[128 = 0]

[139 127 128 130 124 125 137 149 142 128 134 128 124 142 120 122 106 135
 113 134 153 158 120 110 132 117 143 137 152 148 126 136 112 145 125 131
 134 111 135 135 122 150 122 129 111 115 130 121 127 156 124 130] : hf/Bs
[ 96 130 133 145 135 120 134 126 119 134 132 152 104 138 130 139 106 120
 136 125 175  93 118 114 128 136 142 147 158 120 101 150 110 175  87 139
 134 126 123 152  97 106 115 114 116 161 132 150 134 139 132 126] : fp/Bs
[ 97 122 123 126 145 116 126 138 131 143 131 173 120 102 140 130  84 135
 141 128 191 117 101 118 135 124 125 151 158 148 145 141 126 157 106 126
 140 125 125 139 114 105 115 137 101 142 137 132 126 114 145 123] : Bb/Bs
[120 128 119  99 134 138 131 124 129 129 143 136 128 127 128 128 100 116
 131 128 126  87 146 152 128 120 120 133 100 121 145 135 128 149 139 129
 134 129 120 122 116  94 119 125 112 124 127 131 128 141 124 108] : fp/Zd
[123 127 125 156 110 126 140 138 141 137 133 181 132 145 134 135  94 116
 123 136 187 148 107  98 145 111 145 152 153 134  90 136  97 177  89 117
 135 115 131 136 106 141 117 139 115 135 123 124 125 152 107 131] : tt/Bs
[ 94 123 111  22 127 127 130 120 140 136 125 124 110 124 130 141  56 122
 144 129 156 100 132  85 131 126 130 136 166 132 102 131 115 147 102 134
 132 128 142 129 104 120 114 129 135 139 128 129 136 134 118 147] : Bb/Bs
[111 149 121 158 142 116 114 150 138 138 118 142 128 132 130 133 150 126
 149 118 184 139  99 120 122 125 133 154 144 150 126 145 122 171  84 139
 140 156 110 133 100 109 116 145  84 131 140 125 130 120 146 128] : Bb/Zd
[128 127 124 158 133 122 134 134 127 143 119 128 127 121 152 140  94 155
 139 126 158 115 136 119 132 148 132 138 161 124  98 127 113 137 111 132
 126 153 147 131 130 133 112 115 134 146 133 123 129 100 131 129] : fp/Bs
[160 136 126 138 111 129 133 132 100 136 126 143 122 129 121 134  71 133
 121 136 136 189 154 103 133 135 135 129 113 127 154 144 148 102 148 138
 125 129 148 103 143 134 117 144 107 122 119 115 128 141 148 117] : hf/bc
[118 161 133 157 115 118 130 158 118 139 122 100 116 117 131 127  94 125
 130 123 131 133 144 109 129 119 108 156 108 129 113 134 131 125 118 132
 135 139 139 115 116 125 121 148 128 111 110 128 136 155 124 121] : hf/bc
[124  99 135 172 131 118 131 129 127 134 135 129 137 122 122 125 107 117
 117 129 118 101 130 121 135 121 140 130 148 129  81 149 107 128 109 142
 129 119 111 130 111 133 104 125 128 133 144 125 145 139 134 128] : fp/Bs
[ 97 115 122 155 143 140 133 137 121 141 123 124 146 120 139 130  68 122
 129 144 133 102 137 103 114 123 129 155 132 137 124 125  97 150 114 136
 130 117 133 120 114 126 110 124 125 137 122 120 136 116 115 129] : fp/Bs
[124 143 123  72 147 107 153 139 129 115 143 164 111 128 122 125 193 125
 149 120 158  83 150 148 127 139 136 123 149 140 112 142  99 208 125 127
 127 129 135 146 111 184 138 113  75 188 152 136 111 126 123 122] : fp/Rc
[148 152 123 112 104 120 108 122 130 119 126 116 144 136 119 106 129 147
 126 130 116 144 133 120 113 107 126 130  97 113 147 110 122 122 152 133
 130 138 139 115 142 130 151 111 147 109 106 127 142 149 123 126] : hf/bc
[114 139 117 109 118 126 140 145 124 131 143 146 114 131 182 127  96 135
 125 121 164 129 129 130 105 133 122 131 123 150 146 128 130 159 122 129
 141 127 130 121 115 108 123 129  91 114 130 135 112 135 114 126] : Bb/Bs
[133 113 132 163 136 125 143 138 129 128 149 120 106 114 120 144  26 118
 119 130 150 132 128 104 122 167 136 117 212 144 118 129 121 101 110 135
 149 138 160 128 114 136 105 148 116 138 127 131 123 117 124 121] : Bb/Zd
[143 153 129 136 111 121 127 128 127 136 120 130 124 133 127 120 218 123
 126 122 145 163 111 137 131 112 146 117  97 135 144 146  98 141 121 130
 126 126 129 137 120 119 138 139 126 126 127 119 131 153 138 130] : tt/bc
[158 137 120 108  93 124 132 128 130 114 109 141 130 114 122 124 173 128
 102 132 116 174 123 131 129 128 130 139  92 127 134 134 129 120 150 120
 121 129 128 131 133 164 156 126 163 112 128 140 134 149 117 125] : hf/bc
[142 111 136 153 100 102 127 129 127 116 116 145 129 131 135 123 100 128
 106 125 157 192  97 102 139 123 137 137 108 153 133 136 139  94 138 130
 119 134 138 127 132 145 110 140 145 129 119 125 138 169 116 130] : hf/bc
[145 149 113 125 115 159 142 134 135 119 128 121 107 135 118 128 214 122
 135 120 129 125 141 151 144 127 159 119 135 112  83 139 106 168 123 124
 141 129 135 133 113 142 154 116 154 126 136 134 121 130 136 132] : hf/Rc
[114 155 125 135 138 120 172 120 134 135 126 148 134 132  94 135 119 145
 127 135 165 125 113 144  96 129 143 124 144 146 132 138 117 142 114 126
 156 125 149 135 112 121 117 136 111 127 137 132 128 147 116 131] : tt/Zd
[160 135 125 181  78 129 130 131 132 104 115  92 121 127 130 154 117 126
 136 129 104 189 140 125 126 119 138 115  87 125 121 135 155  62 149 160
 101 134 183 134 121 163 137 142 161 116 129 120 140 167 126 125] : hf/bc
[124 105 167 137 133 121 127 139 127 136 129 163 124 122 146 122  72 139
 118 130 199 121 107 123 132 111 137 156 155 132 115 148 104 182 106 139
 122 131 126 122 117 112 123 121  99 135 123 130 104 140 118 137] : tt/Bs
[100 122 133 168 136 131 129 143 117 129 162 126 126 120 127 138  67 120
 145 130 136  99 142 113 122 145 122 121 183 140  88 125 121 129  97 136
 116 124 121 122 116 130 103 132 128 136 133 139 126 111 121 126] : fp/Zd
[138 114 124 138 113 122 121 130 128 134 139 141  88 151 127 130   4 134
 126 127 173 120 154  99 135 139 133 117 183 125  86 123  74 139 130 144
 127 124 174 107 114 161 108 128 127 116 125 132 122 151  95 113] : hf/Zd
[101  83 120 114 141 119 129 117  92 154 152 227 127 118 133 119  71 133
 119 137 208 106  91  72 145 116 150 159 149 143 143 141 101 164 111 120
 128 123 126 141 112 125  97 133 111 142 127 120 128 166 124 146] : tt/Bs
[119 131 134 119  99 140 119 124 139 129 126 176 142  88 120 134 196 130
 124 131 167 166  86 124 146  97 137 130  90 123 149 139 136 149 125 110
 127 122 120 146 120 120 137 131 135 122 130 125 127 177 138 141] : hf/bc
[144 145 130 166  95 134 125 116 133 125 105  91 130 129 132 123 142 150
 155 130 112 179 116 117 127  98 121 124  95 113 125 105 129  94 148 147
 116 136 128 115 143 136 143 153 131 121 132 127 142 150 129 132] : hf/bc
[150 134 125 173 109 120 125 126 130 124 116 101 134 122 126 121 177 109
 128 123 122 180 109 117 138 105 139 115 111 111 112 124 138  94 115 128
 118 133  89 112 127 146 137 137 163 119 132 116 146 154 146 128] : hf/bc
[121  93 133 157 150 113 129 128 117 156 132 175 138 119 129 124  48 131
 124 143 188 158  82  91 142 130 140 126 159 153 104 143 138 125 111 130
 131 119 142 145 129 163  84 148 117 130 118 141 129 122 125 135] : tt/Zd
[150 129 124 126 139 116 140 139 123 140 137 140 125 115 122 112   4 158
 134 143 197 173 139  82 123 148 111 134 165 149 158 131 122 136 132 133
 146 127 169 115 141 124 110 142 107 110 114 128 136 107  71 111] : Bb/Zd
[152 157 133 106 115 114 111 121 135 127 126 134 136 132 138 140 148 143
 126 137 153 178  90 125 128 130 115 115  77 129 160 140 157 119 130 140
 135 135 135 117 136 107 135 144 121 113 142 125 129 164 142 132] : Bb/bc
[128 145 123 159 117 141 129 131 129 123  39 133 137 137 139 137 155 104
 134 129 146 158  56 123 128 108 131 133  98 138 137 117 133 130 112 151
 135 132 124 145 118 120 136 128 135 127 121 123 129 152 135 108] : tt/bc
[138 143 106 107 137 122 154 135 133 127 129 110 116 119 124 122 107 121
 141 131 109 111 173 124 129 162 137 135 163 130 120  98  93 174 132 123
 106 125 160 114 126 134 143 131 105 146 122 123 129  79  98 117] : fp/Rc
[141 122 123 126 132 124 120 123 123 110 124 133 144 124 128 120 194 129
 130 130 131 159 115 141 133 128 123 116  80 135 162 132 152 109 136 126
 126 115 106 148 133 119 157 135 130 127 129 165 133 121 157 137] : tt/bc
[165 156 124 139 106 126 148 131 123 116 118 123 141 133 127 127 180 125
 127 123 141 185 118  92 145 102 140 122  77 130 139 146 132 100 142  95
 111 139 116 128 131 138 141 141 139 115 127 104 129 166 112 139] : hf/bc
[165 121 120 111 114 131 133 135 130 135 127 178 129 128 124 126  70 135
 107 132 190 148 110  92 134 105 150 140 130 138 142 137 117 159 131 124
 130 131 136 121 112 111 110 129 108 130 121  97 121 163 103 155] : tt/Bs
[118 167 136 148 105 138 126 116 128 114 144  93 112 134 142 132 140 125
 126 129  91 120 150 133 122 121 132 138  68 121 134 125 132 129 127 132
 139 129 142 112 117 116 155 121 135 108 143 126 145 167 116 109] : fp/bc
[157 115 111  29 138 117 146 119 126 116 141 160 135 127 111 105 218 158
 125 124 111 126 146 161 124 101 104 129 104 129 159 120 114 181 163 102
 127 140 122 135 145 137 145 129 116 132 130 129 116  90 123 133] : Bb/Rc
[ 99 117 122 129 136 137 135 136 132 145 124 136 103 128 139 122   4 121
 119 138 153  95 143 100 121 144 127 144 167 135 125 114 101 147 119 135
 133 117 145 106 122 134  98 126 118 135 122 110 131 135 108 129] : fp/Bs

[129 160 152 122 158 107  79 144 116 105 129 114 147 148 111 139 135 119
 133 149 136 125 148 129 121  99 148 130 128 125  98 103 133 143 111 116
 151 163  93 127  97 156 129 132  46 134 129 117 110 132 108 133] : S/tp
[121 162 162 164 128  83 100 131  96 128 122 105 149 150 116 108 145 144
 159 137 118 132 141 123 134 114 159 157 122 125 107 106 154 152 134 117
 117 142 103 133  92 140 103 123  50  90 120 121  91 104 130 135] : S/gq
[171 124 100 127 128 128 120 127 122 124 111 150 104 134 156 187 102 143
 118 178 133 121 189 149  90 148 132 115 134 125 105  71 156 178 124  95
 159 161 112 140 100 144 103 116  26 149 157 106 112 128 135 134] : V/tp
[130 137 136 101 162 102  99 149 104 124 104 105 130 146 158 190 132 122
 107 133 145 111 135 138 113 117 130 149 124 132 119  99 141 129 106 110
 145 138 128 119 140 159 144 128  79  89 150 134 138 165 118 115] : S/tp
[156 136 162 103 134 230 110 197 123 123  96 117 164 151 103 154  96 129
 122  99 139 113 153  91  96 110 148 133 142 137 118 105 114 149  93 142
 138 152 105 142  98 152 125 112  77 131 152 148 126 169 125 116] : J/tp
[ 97 163 130 152 152  83 107 146 125 140 116 112 126 107 132 138 129 119
 122 138 158 124 119 143 115 126 130 119 116  92  93  87 138 118 116 128
 149 156 107 127 130 150 125 123  64  80 119 146 117 134 109 131] : S/gq
[125 131 148 124 120 102 126 171 108 126 102 113 168 147 112 121 105 119
 148 107 133 130 144  90  99 167 121 107 137 126 154 122 133 140 102 149
 140 138 113 165  96 139 122 104 106 139 156 143 117 161 115 110] : J/tp
[147 118 142  96 131 115 129 133 113 121 124 122 118 143 128 135 124 141
 127 156 119 105 160 116 112 135 137 140 138 132 111 107 169 153 138 102
 129 148 128 123 103 168 119 117  64 127 155 118 121 125 153 119] : B/tp
[126 158 153 118 138  89  90 165 105 103 112  93 180 139 114 144 132 134
 138 125 145 121 144 134 111  95 150 143 145 124  85  83 129 139  77 129
 142 158  93 136  96 158 124 140  32 102 131 134 109 152 117 169] : S/tp
[113  97 136 114 142  89 100 111 122 108 116 135 119 144 135 151 148 137
 127 139 141 115 129 145 126 102 137 122 145 120 132  80 160 148 114  81
 142 166  86 113 108 165 126 135  62 101 139 125 114 123 128 127] : S/tp
[127 142 156 118 153 121 117 185 122 131 122 102 150 137  95 135 108 122
 121 121 123 122 134 100 105 137 125 136 135 130 127 113 116 121 120 156
 142 113 115 133 108 121 161  91 116 125 165 129 113 145 137 113] : J/rl
[116 138 136 100 151 112 101 135  67 117 122 118 135 136 130 141 132 118
 129 132 144 125 132 133 120 120 120 140 122 121 111 108 116 150 140 108
 148 137 124 123 112 159 144 122  67 106 146 125 122 117 116 119] : S/tp
[121 205 160 163 139  95 103 213 118 155 115  81 166 135 105 129 111 125
 132 112 136 130 137 119 106 103 166 139 139 124 103  69 114 157 114 146
 153 158  80 139  79  97  94 108  26 110 134 112 111 151 108 130] : S/gq
[164 121 150 136 100 137 121 134 117 123 121 122 115 126  93 135 122 138
 145 143 112 112 164 102 126 119 167 158 150 127 109 137 136 172 115 130
 106 145 110 145 116 128  78 132  63 123 143 119  91 126 150 126] : B/gq
[126 167 149 126 149 108 130 163 106 121 121  94 189 143 107 130 124 120
 143 129 138 111 133  95 118 122 127 162 125 126 127 124 134 128 116 161
 138 140 121 131 109 143 181 107 129 117 140 135 125 170 122 120] : J/gq
[154 144 160  92 138 105 118 188  83 123 108 118 164 142 100 134 113 130
 135  96 148 135 138  92  95 121 131 139 153  56 121 106 107 140 116 153
 139 128  91 150  89 138 113 107 101 130 140 131 157 171 132 124] : J/tp
[124 147 141 133 109 124  96 165 107 125 129 111 174 152 113 125 128 137
 134  97 134 123 141 108 127 116 153 135 131 118 113  87 131 133 109 124
 142 148 105 133  93 142 135 123  83  96 120 154 110 149  95 128] : S/gq
[177 133 172 123 136 141 123 147  90 118 102 123 112 137 119 147 115 149
 135 140 123 110 178  97 115 133 136 150 141 115 108 105 125 184 149 104
 126 158  97 136  93 154  93 123  26 140 184 123 100 157 138 154] : B/tp
